Below are the code and all the weights of a small trained network. Each question names an input and a target symbol and asks about switching units off, where a switched-off unit gives its printed mean instead of its output.

import numpy as np


def w(rows, s, z=0):
    codes = np.array(rows[::2]) - 128.0
    scale = np.full(codes.shape[1], s)
    scale[-1] = z or s
    return codes * scale


def norm(h):
    return h / np.sqrt((h * h).mean(-1, keepdims=True) + 1e-5)


def f(y):
    return np.maximum(y, 0)


def softmax(a):
    e = np.exp(a - a.max(-1, keepdims=True))
    return e / e.sum(-1, keepdims=True)


def log_softmax(a):
    a = a - a.max(-1, keepdims=True)
    return a - np.log(np.exp(a).sum(-1, keepdims=True))


def net(x, mask):
    ids = ['ΠΣαβγζηξτφψω'.index(c) for c in x.split()]
    T = len(ids)
    res = E[ids] + P[:T]
    u = 0
    for l in range(3):
        r = norm(res)
        for j in range(2):
            rows = slice(2 * j, 2 * j + 2)
            q, k, v = (r @ M[l][rows].T for M in (Q, K, V))
            z = softmax(np.where(np.tri(T) > 0, q @ k.T / 2**0.5, -1e9)) @ v
            o = O[l][rows]
            res = res + np.where(mask[u + j], z, o[:, -1]) @ o[:, :-1]
        u += 2
        y = f(norm(res) @ A[l][:, :-1].T + A[l][:, -1])
        res = res + np.where(mask[u : u + 4], y, B[l][:, -1]) @ B[l][:, :-1]
        u += 4
    return log_softmax(norm(res)[-1] @ U[:, :-1].T + U[:, -1])


Q, K, V, O, A, B = {}, {}, {}, {}, {}, {}
E = w([
[69,82,200,134,118,102,33,225],'Π',
[223,92,158,149,101,145,167,18],'Σ',
[70,178,179,134,58,192,89,124],'α',
[110,66,152,134,161,214,186,162],'β',
[103,129,137,233,140,139,146,139],'γ',
[131,188,251,114,143,174,179,148],'ζ',
[97,44,93,173,144,144,56,171],'η',
[219,136,198,179,147,84,132,93],'ξ',
[192,246,142,141,191,249,164,130],'τ',
[117,77,245,101,99,124,140,132],'φ',
[130,96,52,19,243,46,120,86],'ψ',
[193,200,231,157,150,117,144,124],'ω',
],0.02)
P = w([
[100,82,222,190,170,207,66,97],'0',
[113,107,196,183,147,182,95,96],'1',
[127,107,172,156,132,169,120,118],'2',
[122,121,150,158,104,151,141,125],'3',
[130,136,134,147,96,135,155,148],'4',
[138,131,121,136,93,127,178,171],'5',
[142,140,106,127,78,124,173,194],'6',
[152,147,96,115,58,108,199,180],'7',
[187,190,112,120,7,166,202,217],'8',
],0.016)
Q[0] = w([
[189,152,197,125,133,169,238,108],'0.h1',
[108,188,160,168,121,217,229,74],'0.h1',
[99,131,105,79,63,99,63,181],'0.h2',
[162,162,66,123,183,107,255,134],'0.h2',
],0.054)
K[0] = w([
[145,253,123,171,110,169,156,135],'0.h1',
[209,153,197,178,105,163,156,169],'0.h1',
[149,167,131,195,55,169,207,140],'0.h2',
[158,43,89,70,167,92,165,104],'0.h2',
],0.052)
V[0] = w([
[8,143,56,28,218,1,129,66],'0.h1',
[138,118,185,202,97,165,174,170],'0.h1',
[29,154,49,38,220,22,163,40],'0.h2',
[143,120,130,188,159,144,158,161],'0.h2',
],0.0091)
O[0] = w([
[7,84,76,47,220,12,143,74,8],'0.h1',
[203,163,138,166,129,193,146,166,185],'0.h1',
[37,208,113,3,183,70,67,84,42],'0.h2',
[150,104,156,155,198,97,181,178,152],'0.h2',
],0.0073,0.016)
A[0] = w([
[245,125,146,172,119,28,21,150,72],'0.n1',
[112,65,229,184,193,184,96,88,228],'0.n2',
[109,51,61,176,112,89,69,240,5],'0.n3',
[68,119,253,98,59,103,200,182,125],'0.n4',
],0.02,0.0022)
B[0] = w([
[69,144,198,120,64,60,205,54,207],'0.n1',
[168,111,212,190,112,195,117,85,253],'0.n2',
[49,89,213,205,127,99,251,76,184],'0.n3',
[215,83,212,62,56,155,91,200,192],'0.n4',
],0.015,0.017)
Q[1] = w([
[2,76,166,198,134,82,134,114],'1.h1',
[145,67,78,40,250,149,122,110],'1.h1',
[120,155,166,157,135,86,77,156],'1.h2',
[76,131,126,138,90,176,146,174],'1.h2',
],0.042)
K[1] = w([
[230,179,125,195,49,180,168,197],'1.h1',
[87,194,252,197,150,224,45,22],'1.h1',
[124,122,80,86,169,128,120,91],'1.h2',
[155,120,74,87,118,86,188,152],'1.h2',
],0.035)
V[1] = w([
[106,157,136,160,78,146,150,124],'1.h1',
[113,135,98,116,153,114,141,138],'1.h1',
[36,113,136,120,134,253,151,183],'1.h2',
[82,182,205,137,142,88,86,212],'1.h2',
],0.041)
O[1] = w([
[110,136,167,161,95,203,113,198,232],'1.h1',
[187,133,103,53,73,121,108,82,3],'1.h1',
[85,169,61,34,16,141,156,4,177],'1.h2',
[211,172,11,236,105,109,69,81,126],'1.h2',
],0.014,0.027)
A[1] = w([
[196,190,84,104,174,166,147,82,24],'1.n1',
[162,132,92,119,165,199,142,137,186],'1.n2',
[89,217,48,65,254,219,118,82,184],'1.n3',
[133,61,62,130,127,111,186,140,5],'1.n4',
],0.042,0.0031)
B[1] = w([
[189,160,133,199,137,201,175,123,217],'1.n1',
[125,158,179,176,134,76,130,149,254],'1.n2',
[225,69,94,8,253,124,93,121,243],'1.n3',
[87,105,184,158,132,186,172,156,134],'1.n4',
],0.028,0.0087)
Q[2] = w([
[152,117,116,176,133,115,156,143],'2.h1',
[112,134,114,147,151,121,86,121],'2.h1',
[227,254,86,193,80,149,199,148],'2.h2',
[187,136,43,100,125,232,144,88],'2.h2',
],0.034)
K[2] = w([
[144,109,88,114,111,91,140,158],'2.h1',
[131,118,167,150,130,138,90,97],'2.h1',
[56,85,106,185,27,98,142,238],'2.h2',
[102,126,252,196,83,135,107,76],'2.h2',
],0.037)
V[2] = w([
[153,245,116,99,146,186,107,196],'2.h1',
[184,57,178,64,49,154,91,151],'2.h1',
[192,132,168,165,170,175,217,113],'2.h2',
[127,72,49,144,169,253,88,122],'2.h2',
],0.041)
O[2] = w([
[52,22,177,150,95,98,200,61,134],'2.h1',
[44,189,58,152,204,96,163,101,175],'2.h1',
[172,105,41,35,149,43,97,123,253],'2.h2',
[91,104,113,124,100,93,255,196,118],'2.h2',
],0.017,0.052)
A[2] = w([
[132,3,166,69,44,161,92,86,3],'2.n1',
[146,141,153,80,97,106,175,136,155],'2.n2',
[99,127,212,69,194,141,115,169,79],'2.n3',
[173,181,169,24,76,184,140,172,12],'2.n4',
],0.042,0.0051)
B[2] = w([
[141,176,253,125,143,117,75,90,236],'2.n1',
[117,110,118,103,113,144,105,119,254],'2.n2',
[64,96,95,101,180,112,89,133,209],'2.n3',
[130,148,149,93,108,80,186,170,188],'2.n4',
],0.043,0.015)
U = w([
[149,208,58,177,107,206,48,190,247],'Π',
[86,137,99,79,215,134,93,148,184],'Σ',
[111,116,125,159,117,171,198,92,205],'α',
[121,146,62,78,82,146,123,51,165],'β',
[189,46,103,120,46,162,85,182,163],'γ',
[136,106,102,162,122,34,156,1,6],'ζ',
[139,196,142,65,121,117,174,219,110],'η',
[167,54,160,175,187,103,99,225,44],'ξ',
[140,126,216,100,133,136,107,81,160],'τ',
[92,244,84,149,196,46,174,90,4],'φ',
[177,102,131,122,176,174,165,138,174],'ψ',
[209,56,141,195,137,77,132,153,7],'ω',
],0.0085,0.0037)

Each question gives the input, a string of symbols that net reads in full, and the target symbol t.
The units are the heads (2 rows each of Q, K, V and O) and the neurons (one row each of A and B). Each row of codes is followed by its name. A weight is (code - 128) times the scale printed after its matrix; where a second scale follows, it is the last column's (O, A, B and U).
mask holds one flag per unit, layer by layer, with each layer's heads first. A switched-off unit (its flag False) gives its mean, the last column of its rows in O or B, instead of its output. The means were averaged over made-up inputs and are rounded, as every weight is.
A unit's drop is (log p(t) with every unit on - log p(t) with that unit switched off) / (log p(t) with every unit on - log p(t) with every unit switched off).
The circuit of an input: a set's keep is (log p(t) with only the set's units on - log p(t) with every unit switched off) / (log p(t) with every unit on - log p(t) with every unit switched off). Starting from the 12 units with the biggest drops (on a tie, the unit counted first), units are removed one at a time, each time the one whose removal leaves the highest keep (on an exact tie, the one counted first), for as long as the keep stays at least 0.8.
units of the circuit, in order: the units of the circuit, biggest drop first
k most important neurons: the k neurons with the biggest drops, biggest first
top k neurons in layer l: the k neurons of layer l with the biggest drops, biggest first
input τ ξ γ τ ω γ η η γ, target η: top neuron in layer 0 : (0.n3)
input τ ξ τ, target ξ: 2 most important neurons : (0.n1; 1.n2)
input α ζ Π, target ζ: units of the circuit, in order : (1.h2; 0.n3)
input Π τ φ φ, target φ: 3 most important neurons : (1.n1; 0.n4; 2.n2)
input Π Π Π ξ φ ζ τ φ ω, target φ: units of the circuit, in order : (0.n4; 2.h1)
input β α γ ζ ω Σ Π α, target Π: units of the circuit, in order : (1.n3; 2.n1; 2.h2; 0.n1)
input τ φ ω, target φ: 4 most important neurons : (0.n4; 1.n1; 2.n2; 2.n1)
input Σ τ β Π Π Σ Σ ω, target Σ: 3 most important neurons : (0.n2; 2.n3; 1.n1)
input ω Σ Σ η φ ω η φ ξ, target φ: units of the circuit, in order : (2.h1; 0.n4)
input Π Π η ζ ω φ Π, target φ: top 2 neurons in layer 2 : (2.n1; 2.n2)
input τ τ η γ β φ Π, target φ: units of the circuit, in order : (2.h1; 1.h2; 0.n4)
input η ξ ω η τ η, target τ: 2 most important neurons : (1.n2; 1.n3)
input φ φ η τ Σ η τ, target η: 3 most important neurons : (1.n2; 1.n3; 2.n4)
input ξ Σ ξ, target Σ: most important neuron : (2.n3)
input γ ξ Π, target ξ: 3 most important neurons : (1.n3; 0.n3; 2.n1)
input β Π η α β τ γ η, target β: units of the circuit, in order : (1.h2; 2.n1)
input τ β η ω, target η: 2 most important neurons : (2.n4; 1.n3)
input Π γ τ φ τ, target φ: 2 most important neurons : (0.n4; 2.n1)
input Σ Π ξ γ Π Π ω Π η, target Π: top 2 neurons in layer 1 : (1.n3; 1.n1)
input Σ τ η α τ, target α: most important neuron : (0.n2)
input ω ζ η ξ η, target ξ: units of the circuit, in order : (1.h2; 0.n1)
input τ β Σ Σ, target Σ: units of the circuit, in order : (1.h2; 1.h1; 2.n3)
input τ τ β τ, target β: units of the circuit, in order : (1.h2; 2.n1)
input Π τ ω φ ξ Σ τ ζ η, target ζ: top 2 neurons in layer 0 : (0.n3; 0.n4)
input τ Π ξ ζ η φ, target η: units of the circuit, in order : (0.n3; 1.n3; 2.h1; 2.n4)
input α γ Σ, target γ: top 3 neurons in layer 2 : (2.n1; 2.n2; 2.n3)
input Σ τ η η, target η: 3 most important neurons : (0.n3; 2.n4; 0.n4)
